W = [112 129 134 128 154 151 115 126 124 116 155 131 125 135 103 120]
W[0]	112
W[2]	134
W[14]	103
W[3]	128
W[7]	126
W[4]	154

X =
[[122 134 127 135 138]
 [139 131 103 129 107]
 [142 134 126 124 131]
 [126 133 115 131 119]
 [117 131 100 123 119]]
Indices start at 0.
(0, 0) -> 122
(4, 4) -> 119
(4, 2) -> 100
(1, 0) -> 139
(4, 0) -> 117
(2, 4) -> 131
(4, 3) -> 123
(0, 4) -> 138

B =
[[149 125 137 128 102 137]
 [128 128 135 129 128 139]
 [111 103 131 128 123 130]
 [146 148 116 146 115 130]
 [128 130 128 136 108 139]]
B[-5,0]: 149
B[-3,-6]: 111
B[-4,-3]: 129
B[2,5]: 130
B[-2]: [146, 148, 116, 146, 115, 130]
B[-2,2]: 116
B[3,-2]: 115
B[-4,-4]: 135
B[-2,5]: 130
B[4,0]: 128
B[3,-3]: 146
B[:, -5]: [125, 128, 103, 148, 130]
B[-5,5]: 137

m =
112  128  128  128
 98  127  129  126
114  130  127  135
131  128  128  127
129  128  128  130
140  129  127  130
148  130  126  133
146  129  127  130
140  127  129  122
136  128  128  129
134  129  127  131
127  128  128  127
131  128  128  128
m[0,0] -> 112
m[0,3] -> 128
m[11] -> [127, 128, 128, 127]
m[12,3] -> 128
m[:, 2] -> [128, 129, 127, 128, 128, 127, 126, 127, 129, 128, 127, 128, 128]
m[:, 0] -> [112, 98, 114, 131, 129, 140, 148, 146, 140, 136, 134, 127, 131]
m[5,2] -> 127
m[2,3] -> 135
m[:, 3] -> [128, 126, 135, 127, 130, 130, 133, 130, 122, 129, 131, 127, 128]
m[1,1] -> 127
m[7] -> [146, 129, 127, 130]
m[8,3] -> 122
m[9,2] -> 128

M =
[[133 125 126 124]
 [129 129 129 128]
 [126 128 128 127]
 [128 129 129 131]
 [105 126 126 142]
 [116 127 127 139]
 [131 129 129 128]
 [129 129 129 128]]
M[0][0] = 133
M[6][2] = 129
M[0] = [133, 125, 126, 124]
M[0][2] = 126
M[1] = [129, 129, 129, 128]
M[:, 3] = [124, 128, 127, 131, 142, 139, 128, 128]
M[:, 2] = [126, 129, 128, 129, 126, 127, 129, 129]
M[4][1] = 126
M[7][2] = 129
M[1][3] = 128
M[3][0] = 128
M[3][1] = 129
M[7][3] = 128

A = (130, 118, 139, 122, 131, 134, 129, 139, 131, 106, 133, 110, 120, 131, 122)
A[-15] -> 130
A[-10] -> 134
A[-5] -> 133
A[4] -> 131
A[11] -> 110
A[6] -> 129

arr =
[[131 144 109 128 142 145 106 127]
 [145 106 113 119 137 105 112 135]
 [137 105 115 129 130 106 120 125]]
arr[0][0] = 131
arr[-3][-7] = 144
arr[-3][4] = 142
arr[-1][-6] = 115
arr[-1][3] = 129
arr[:, 1] = [144, 106, 105]
arr[2][-1] = 125

a =
[[156 132 122 128 118 113 111]
 [123 143 138 134 113 102 117]
 [113 129 123 119 126 145 137]
 [124 115 113 126 140 132 138]
 [128 131 123 126 122 121 123]
 [134 135 145 127 129 120 125]
 [142 124 124 123 123 134 121]
 [119 130 128 128 127 128 133]
 [138 147 141 126 121 125 131]
 [133 132 128 134 132 133 134]]
a[0][-7]: 156
a[-6][0]: 128
a[-8][1]: 129
a[0][4]: 118
a[4][5]: 121
a[9][-1]: 134
a[-5][1]: 135
a[4][1]: 131
a[:, -1]: [111, 117, 137, 138, 123, 125, 121, 133, 131, 134]
a[:, 4]: [118, 113, 126, 140, 122, 129, 123, 127, 121, 132]
a[6][-6]: 124
a[3][-7]: 124
a[:, 3]: [128, 134, 119, 126, 126, 127, 123, 128, 126, 134]
a[:, 0]: [156, 123, 113, 124, 128, 134, 142, 119, 138, 133]
a[-7][1]: 115
a[7][0]: 119
a[:, -6]: [132, 143, 129, 115, 131, 135, 124, 130, 147, 132]
a[:, -5]: [122, 138, 123, 113, 123, 145, 124, 128, 141, 128]
a[-9][3]: 134
a[-10]: [156, 132, 122, 128, 118, 113, 111]
a[5]: [134, 135, 145, 127, 129, 120, 125]
a[-2][-1]: 131
a[0][2]: 122

grid =
[[112 128 132 105 121 111 138 116 131 138 120 129]
 [118 134 121 111 120 111 135 123 135 133 116 123]
 [104 117 136 106 114 108 134 101 121 137 118 133]
 [124 126 137 128 125 127 134 119 128 136 129 136]
 [127 127 119 127 124 126 121 132 126 119 122 122]]
grid[0, 0] = 112
grid[0, 3] = 105
grid[:, 6] = [138, 135, 134, 134, 121]
grid[:, 11] = [129, 123, 133, 136, 122]
grid[3, 11] = 136
grid[1, 5] = 111
grid[2, 6] = 134
grid[3, 3] = 128
grid[1] = [118, 134, 121, 111, 120, 111, 135, 123, 135, 133, 116, 123]
grid[:, 3] = [105, 111, 106, 128, 127]
grid[:, 5] = [111, 111, 108, 127, 126]
grid[0, 6] = 138
grid[2, 9] = 137
grid[4] = [127, 127, 119, 127, 124, 126, 121, 132, 126, 119, 122, 122]
grid[4, 11] = 122
grid[0] = [112, 128, 132, 105, 121, 111, 138, 116, 131, 138, 120, 129]
grid[:, 1] = [128, 134, 117, 126, 127]
grid[4, 4] = 124
grid[2] = [104, 117, 136, 106, 114, 108, 134, 101, 121, 137, 118, 133]

data =
[[129 115 139 131 135 131 131 126]
 [120 110 124 123 131 127 123 117]
 [122 115 125 123 127 126 120 140]
 [130 127 140 133 131 127 132 140]
 [125 134 122 140 119 146 123 120]
 [125 102 145 116 140 118 128 139]
 [124 147 103 143 133 138 128 112]
 [124 145 139 113 119 122 132 120]
 [128 134 135 107 128 122 135 117]
 [116 135 128 126 128 128 117 118]
 [135 134 141 135 127 131 136 148]]
Indices start at 0.
(0, 0) = 129
(3, 3) = 133
(0, 2) = 139
(7, 7) = 120
(5, 4) = 140
(9, 7) = 118
(1, 4) = 131
(7, 1) = 145
(4, 6) = 123
(3, 6) = 132
(5, 1) = 102
(10, 6) = 136
(0, 5) = 131
(3, 2) = 140
(2, 4) = 127
(4, 3) = 140
(9, 3) = 126
(1, 2) = 124
(1, 0) = 120
(0, 1) = 115
(0, 4) = 135
(8, 2) = 135
(2, 7) = 140
(2, 0) = 122
(5, 2) = 145
(7, 2) = 139
(3, 7) = 140
(9, 5) = 128
(2, 2) = 125
(10, 4) = 127
(4, 5) = 146
(0, 3) = 131

x =
[[135 135 115 116 109 103 135 131 101 139 133]
 [127 123 134 127 134 139 140 129 129 128 127]
 [128 130 137 124 127 146 117 115 143 120 119]]
x[0][0] = 135
x[0][9] = 139
x[1][0] = 127
x[:, 4] = [109, 134, 127]
x[2][8] = 143
x[0][4] = 109
x[1][4] = 134
x[2][10] = 119
x[0][1] = 135
x[1] = [127, 123, 134, 127, 134, 139, 140, 129, 129, 128, 127]
x[1][6] = 140
